Below is a small trained network, with its code and all its weights. Each question gives an input and a class and asks what happens when units are switched off, that is, made to give their printed mean instead of their output.

import numpy as np


def w(rows, s, z=0):
    codes = np.array(rows[::2]) - 128.0
    scale = np.full(codes.shape[1], s)
    scale[-1] = z or s
    return codes * scale


def f(y):
    return np.maximum(y, 0)


def log_softmax(a):
    a = a - a.max(-1, keepdims=True)
    return a - np.log(np.exp(a).sum(-1, keepdims=True))


def net(x, mask):
    res = np.array(x, float).reshape(1, 6) / 4 @ E
    y = f(res @ A[0][:, :-1].T + A[0][:, -1])
    res = res + np.where(mask, y, B[0][:, -1]) @ B[0][:, :-1]
    return log_softmax(res[-1] @ U[:, :-1].T + U[:, -1])


A, B = {}, {}
E = w([
[208,181,148,107,155,148,70,145,166],'x0',
[210,114,131,168,57,149,136,153,125],'x1',
[120,126,132,121,58,9,81,60,139],'x2',
[92,130,121,32,109,105,170,104,176],'x3',
[147,159,202,106,33,119,143,197,35],'x4',
[107,161,105,118,114,130,170,7,97],'x5',
],0.011)
A[0] = w([
[77,56,116,169,148,185,166,182,102,150],'N1',
[145,93,111,71,158,66,105,96,158,51],'N2',
[129,140,78,117,142,114,75,62,73,3],'N3',
[210,154,177,151,69,199,157,207,73,222],'N4',
[97,176,96,46,162,80,68,83,98,119],'N5',
[99,33,108,169,111,131,146,163,127,146],'N6',
[177,132,94,185,182,141,35,143,202,213],'N7',
[153,51,150,205,114,115,157,172,192,252],'N8',
[92,191,117,135,97,111,76,96,25,102],'N9',
[144,113,144,150,141,119,109,186,71,115],'N10',
[76,59,140,174,162,101,149,205,139,131],'N11',
[134,145,123,155,176,16,88,77,9,107],'N12',
[124,146,132,113,118,205,185,51,110,134],'N13',
[99,127,93,116,145,184,117,139,124,75],'N14',
],0.011,0.0041)
B[0] = w([
[89,129,81,178,254,141,123,132,39,188],'N1',
[53,48,129,186,175,118,105,109,53,166],'N2',
[152,160,171,148,64,194,173,185,136,155],'N3',
[132,78,204,165,232,56,126,240,43,250],'N4',
[162,65,122,225,147,172,200,178,181,177],'N5',
[46,179,47,62,154,49,116,100,63,169],'N6',
[196,122,47,48,203,189,121,217,221,213],'N7',
[151,148,60,60,182,36,80,97,94,192],'N8',
[199,61,145,188,64,160,198,190,183,175],'N9',
[204,85,122,186,166,103,51,167,101,177],'N10',
[58,122,78,164,196,113,205,58,42,175],'N11',
[207,130,192,118,64,156,219,161,162,184],'N12',
[143,155,90,221,199,205,165,43,212,174],'N13',
[108,185,90,42,168,74,73,168,84,149],'N14',
],0.0089,0.019)
U = w([
[34,116,195,161,252,139,146,172,61,180],'0',
[166,121,226,87,144,127,85,249,95,48],'1',
[116,83,181,112,105,136,218,62,197,173],'2',
[22,111,103,91,41,52,151,11,66,164],'3',
[137,140,29,122,223,206,91,123,229,225],'4',
[69,235,228,47,85,254,34,20,168,3],'5',
],0.0075,0.007)

Each question gives the input, the list of numbers given to net, and the class t.
The units are the neurons (one row each of A and B). Each row of codes is followed by its name. A weight is (code - 128) times the scale printed after its matrix; where a second scale follows, it is the last column's (A, B and U).
mask holds one flag per neuron, in row order. A switched-off neuron (its flag False) gives its mean, the last column of its row in B, instead of its output. The means were averaged over made-up inputs and are rounded, as every weight is.
A unit's drop is (log p(t) with every unit on - log p(t) with that unit switched off) / (log p(t) with every unit on - log p(t) with every unit switched off).
The circuit of an input: a set's keep is (log p(t) with only the set's units on - log p(t) with every unit switched off) / (log p(t) with every unit on - log p(t) with every unit switched off). Starting from the 12 units with the biggest drops (on a tie, the unit counted first), units are removed one at a time, each time the one whose removal leaves the highest keep (on an exact tie, the one counted first), for as long as the keep stays at least 0.8.
units of the circuit, in order: the units of the circuit, biggest drop first
k most important neurons: the k neurons with the biggest drops, biggest first
drop when u is switched off: that unit's drop, to one decimal
input [7,5,-3,-2,-2,1], class 1: units of the circuit, in order : [N4 N1]
input [-5,-2,-7,5,5,8], class 4: units of the circuit, in order : [N13]
input [-5,-5,6,-4,8,-6], class 1: 2 most important neurons : [N12 N9]
input [-2,-4,3,3,3,-3], class 2: 2 most important neurons : [N4 N1]
input [-6,4,-1,1,-7,4], class 4: 2 most important neurons : [N4 N13]
input [-4,-4,6,-4,-3,-8], class 4: 3 most important neurons : [N4 N7 N8]
input [-8,3,7,-4,3,-4], class 3: 2 most important neurons : [N6 N7]
input [-1,-6,4,-8,-7,4], class 4: 2 most important neurons : [N7 N4]
input [0,-8,-4,-1,-6,-3], class 4: 2 most important neurons : [N4 N7]
input [-4,-8,5,3,-1,-1], class 2: drop when N1 is switched off : 0.1
input [-1,-7,-5,2,-6,4], class 4: drop when N4 is switched off : 0.7
input [7,-3,-8,-2,-2,-3], class 4: drop when N7 is switched off : 4.5
